Below is a small trained network, with its code and all its weights. Each question gives an input and a class and asks what happens when units are switched off, that is, made to give their printed mean instead of their output.

import numpy as np


def w(rows, s, z=0):
    codes = np.array(rows[::2]) - 128.0
    scale = np.full(codes.shape[1], s)
    scale[-1] = z or s
    return codes * scale


def f(y):
    return np.maximum(y, 0)


def log_softmax(a):
    a = a - a.max(-1, keepdims=True)
    return a - np.log(np.exp(a).sum(-1, keepdims=True))


def net(x, mask):
    res = np.array(x, float).reshape(1, 8) / 4 @ E
    y = f(res @ A[0][:, :-1].T + A[0][:, -1])
    res = res + np.where(mask, y, B[0][:, -1]) @ B[0][:, :-1]
    return log_softmax(res[-1] @ U[:, :-1].T + U[:, -1])


A, B = {}, {}
E = w([
[100,27,222,105,155,71,136,142,96,212],'x0',
[113,122,132,132,131,134,116,127,136,127],'x1',
[92,117,88,230,80,174,146,169,15,138],'x2',
[109,131,85,220,72,12,136,112,171,164],'x3',
[199,97,66,146,113,220,118,135,175,233],'x4',
[130,24,62,140,187,113,187,143,142,75],'x5',
[68,167,2,57,187,90,114,140,79,182],'x6',
[111,197,149,161,227,135,214,182,141,146],'x7',
],0.0096)
A[0] = w([
[144,8,62,126,188,116,183,127,150,46,109],'n0',
[195,109,229,196,107,147,174,132,159,86,98],'n1',
[86,141,126,197,103,183,131,135,2,149,78],'n2',
[71,146,67,77,144,103,136,131,110,146,3],'n3',
[107,106,113,170,127,76,145,131,159,137,135],'n4',
[153,124,136,73,139,96,134,117,229,125,48],'n5',
[146,98,160,152,114,137,147,127,171,81,38],'n6',
[145,121,136,60,161,140,122,119,162,112,85],'n7',
[133,200,83,162,141,161,127,124,185,43,36],'n8',
[126,157,69,120,87,171,90,132,147,42,151],'n9',
[162,121,131,141,99,162,127,121,162,192,128],'n10',
[106,236,190,106,85,132,76,117,103,195,130],'n11',
[100,218,183,196,238,134,214,164,160,161,47],'n12',
[106,24,223,96,158,85,134,142,72,228,18],'n13',
[131,131,131,90,148,110,111,117,184,120,83],'n14',
[104,88,107,159,123,155,140,128,83,123,72],'n15',
[60,154,178,116,146,70,133,119,63,6,77],'n16',
[127,98,167,183,104,157,154,137,130,86,13],'n17',
[120,146,113,203,95,10,128,116,188,167,110],'n18',
[102,133,149,114,116,107,143,147,134,119,60],'n19',
[150,94,87,114,118,187,124,124,150,202,49],'n20',
[109,133,146,101,92,91,118,119,95,87,168],'n21',
[109,98,68,105,162,113,126,141,115,126,101],'n22',
[72,158,60,67,167,105,107,129,75,189,52],'n23',
[126,180,158,69,116,95,117,114,178,162,135],'n24',
[160,104,100,151,152,198,151,134,172,193,22],'n25',
[139,58,109,57,17,98,52,113,94,93,188],'n26',
[134,101,180,32,182,241,131,131,45,82,119],'n27',
],0.013,0.004)
B[0] = w([
[114,197,250,154,131,105,179,180,169,170,242],'n0',
[66,147,150,115,128,187,48,108,73,89,231],'n1',
[170,27,173,151,151,124,158,197,99,123,226],'n2',
[109,122,141,114,123,175,72,103,94,100,180],'n3',
[106,138,101,142,117,142,147,155,160,107,187],'n4',
[161,57,138,158,134,138,117,163,72,124,195],'n5',
[106,129,151,126,131,155,81,108,102,124,175],'n6',
[138,74,127,146,134,133,143,175,112,111,180],'n7',
[145,147,106,96,100,114,208,86,62,125,204],'n8',
[145,139,112,106,105,122,193,71,80,123,207],'n9',
[127,158,110,88,151,77,92,151,135,146,187],'n10',
[94,212,228,143,132,118,173,173,154,138,220],'n11',
[167,74,137,168,141,119,121,8,218,190,240],'n12',
[174,167,89,86,91,120,221,54,41,109,243],'n13',
[152,84,137,133,137,137,126,149,92,124,171],'n14',
[157,87,137,138,138,128,137,159,124,122,172],'n15',
[171,158,64,57,146,61,55,186,121,170,239],'n16',
[118,119,145,126,134,158,86,116,102,112,180],'n17',
[79,123,38,132,110,166,154,187,177,67,237],'n18',
[138,146,113,119,127,113,119,135,124,149,147],'n19',
[143,157,94,86,144,72,85,144,143,148,194],'n20',
[141,130,110,106,143,95,107,129,152,157,176],'n21',
[101,148,169,132,127,152,91,113,112,120,174],'n22',
[84,138,151,128,116,187,47,88,85,82,212],'n23',
[145,78,169,151,136,124,147,181,102,132,188],'n24',
[150,148,85,76,135,70,75,156,119,143,190],'n25',
[148,92,142,178,160,138,121,28,210,182,234],'n26',
[61,133,38,168,94,150,150,166,206,80,250],'n27',
],0.021,0.018)
U = w([
[77,139,160,139,144,210,39,107,112,113,110],'0',
[176,157,91,113,77,126,237,81,94,141,131],'1',
[163,151,72,83,183,63,64,193,180,199,113],'2',
[73,113,36,202,99,167,170,196,242,96,161],'3',
[188,2,161,200,178,145,153,224,113,143,11],'4',
[155,90,125,202,171,144,122,43,244,219,154],'5',
[96,222,238,180,143,125,175,195,189,185,253],'6',
],0.008,0.0019)

Each question gives the input, the list of numbers given to net, and the class t.
The units are the neurons (one row each of A and B). Each row of codes is followed by its name. A weight is (code - 128) times the scale printed after its matrix; where a second scale follows, it is the last column's (A, B and U).
mask holds one flag per neuron, in row order. A switched-off neuron (its flag False) gives its mean, the last column of its row in B, instead of its output. The means were averaged over made-up inputs and are rounded, as every weight is.
A unit's drop is (log p(t) with every unit on - log p(t) with that unit switched off) / (log p(t) with every unit on - log p(t) with every unit switched off).
unit that matters most: the unit with the biggest drop
top k neurons: the k neurons with the biggest drops, biggest first
drop when u is switched off: that unit's drop, to one decimal
input [-8,-6,-5,4,8,2,7,0], class 1: unit that matters most	n8
input [-8,-6,-6,-3,1,-4,2,-5], class 1: top 2 neurons	(n9 n8)
input [-5,5,4,-2,3,-4,-5,5], class 0: top 4 neurons	(n1 n13 n0 n26)
input [1,2,-5,7,-7,-4,7,3], class 0: top 2 neurons	(n23 n3)
input [-6,6,6,-8,0,-6,-7,6], class 3: top 4 neurons	(n27 n23 n13 n0)
input [4,3,0,-4,2,5,-3,2], class 6: top 2 neurons	(n0 n18)
input [6,8,-7,-1,-2,-2,3,-6], class 4: top 4 neurons	(n24 n5 n12 n7)
input [1,-3,1,4,-6,7,-3,3], class 6: top 2 neurons	(n0 n25)
input [1,-8,8,2,-6,-1,8,-1], class 0: top 3 neurons	(n23 n3 n22)
input [0,-3,-7,-3,-1,-7,3,-5], class 4: top 2 neurons	(n0 n24)
input [-8,0,-7,-1,6,-7,0,0], class 1: top 4 neurons	(n8 n9 n0 n2)
input [1,0,4,-3,-3,5,-1,-1], class 6: top 2 neurons	(n0 n18)
input [1,7,-6,-5,4,-1,-1,1], class 4: top 3 neurons	(n18 n5 n16)
input [-2,1,0,-8,-8,6,4,-8], class 2: unit that matters most	n16
input [3,1,-3,3,8,-4,-7,-6], class 2: drop when n3 is switched off	0.1
input [-3,4,-6,3,-2,7,-4,3], class 6: drop when n2 is switched off	1.5
input [-5,-4,4,2,7,3,6,8], class 5: drop when n12 is switched off	3.3
